Below are the code and all the weights of a small trained network. Each question names an input and a class and asks about switching units off, where a switched-off unit gives its printed mean instead of its output.

import numpy as np


def w(rows, s, z=0):
    codes = np.array(rows[::2]) - 128.0
    scale = np.full(codes.shape[1], s)
    scale[-1] = z or s
    return codes * scale


def f(y):
    return y / 2 * (1 + np.tanh(0.7978845608 * (y + 0.044715 * y**3)))


def log_softmax(a):
    a = a - a.max(-1, keepdims=True)
    return a - np.log(np.exp(a).sum(-1, keepdims=True))


def net(x, mask):
    res = np.array(x, float).reshape(1, 3) / 4 @ E
    y = f(res @ A[0][:, :-1].T + A[0][:, -1])
    res = res + np.where(mask, y, B[0][:, -1]) @ B[0][:, :-1]
    return log_softmax(res[-1] @ U[:, :-1].T + U[:, -1])


A, B = {}, {}
E = w([
[214,121,164,131],'x0',
[55,3,140,222],'x1',
[106,184,254,188],'x2',
],0.0089)
A[0] = w([
[162,107,105,118,125],'N0',
[86,112,71,175,252],'N1',
[124,195,93,109,87],'N2',
[188,181,94,69,81],'N3',
[3,168,163,101,14],'N4',
[110,27,123,225,111],'N5',
[186,143,51,193,94],'N6',
[76,132,145,34,249],'N7',
[120,140,74,48,210],'N8',
[169,128,237,143,126],'N9',
[88,123,255,113,117],'N10',
[173,108,51,159,83],'N11',
],0.01,0.0021)
B[0] = w([
[96,102,83,23,147],'N0',
[171,140,136,127,196],'N1',
[186,118,218,192,171],'N2',
[172,233,27,168,215],'N3',
[151,161,124,15,186],'N4',
[237,147,201,222,254],'N5',
[149,102,3,15,147],'N6',
[223,123,189,177,171],'N7',
[132,165,58,117,204],'N8',
[133,99,60,1,206],'N9',
[23,42,22,87,218],'N10',
[76,66,94,127,169],'N11',
],0.0053,0.0077)
U = w([
[164,169,145,197,85],'0',
[115,101,125,69,204],'1',
[57,53,89,7,6],'2',
],0.012,0.0023)

Each question gives the input, the list of numbers given to net, and the class t.
The units are the neurons (one row each of A and B). Each row of codes is followed by its name. A weight is (code - 128) times the scale printed after its matrix; where a second scale follows, it is the last column's (A, B and U).
mask holds one flag per neuron, in row order. A switched-off neuron (its flag False) gives its mean, the last column of its row in B, instead of its output. The means were averaged over made-up inputs and are rounded, as every weight is.
A unit's drop is (log p(t) with every unit on - log p(t) with that unit switched off) / (log p(t) with every unit on - log p(t) with every unit switched off).
The circuit of an input: a set's keep is (log p(t) with only the set's units on - log p(t) with every unit switched off) / (log p(t) with every unit on - log p(t) with every unit switched off). Starting from all 12 units, units are removed one at a time, each time the one whose removal leaves the highest keep (on an exact tie, the one counted first), for as long as the keep stays at least 0.8.
circuit, biggest first: the units of the circuit, biggest drop first
top k neurons: the k neurons with the biggest drops, biggest first
drop of u: that unit's drop, to one decimal
input [8,-5,7], class 1: circuit, biggest first	N9
input [0,-1,5], class 2: circuit, biggest first	N5, N10
input [-3,-7,8], class 2: circuit, biggest first	N10, N9
input [2,-2,5], class 2: circuit, biggest first	N5, N9
input [0,7,-7], class 0: top 3 neurons	N5, N10, N9
input [-2,7,8], class 2: top 3 neurons	N10, N9, N4
input [-5,-5,8], class 2: circuit, biggest first	N10, N5
input [6,-5,4], class 1: top 2 neurons	N9, N5
input [-8,7,-5], class 1: top 2 neurons	N3, N2
input [-4,6,-1], class 0: drop of N5	0.3
input [0,4,6], class 2: drop of N10	0.7
input [-4,-1,7], class 2: drop of N5	0.1
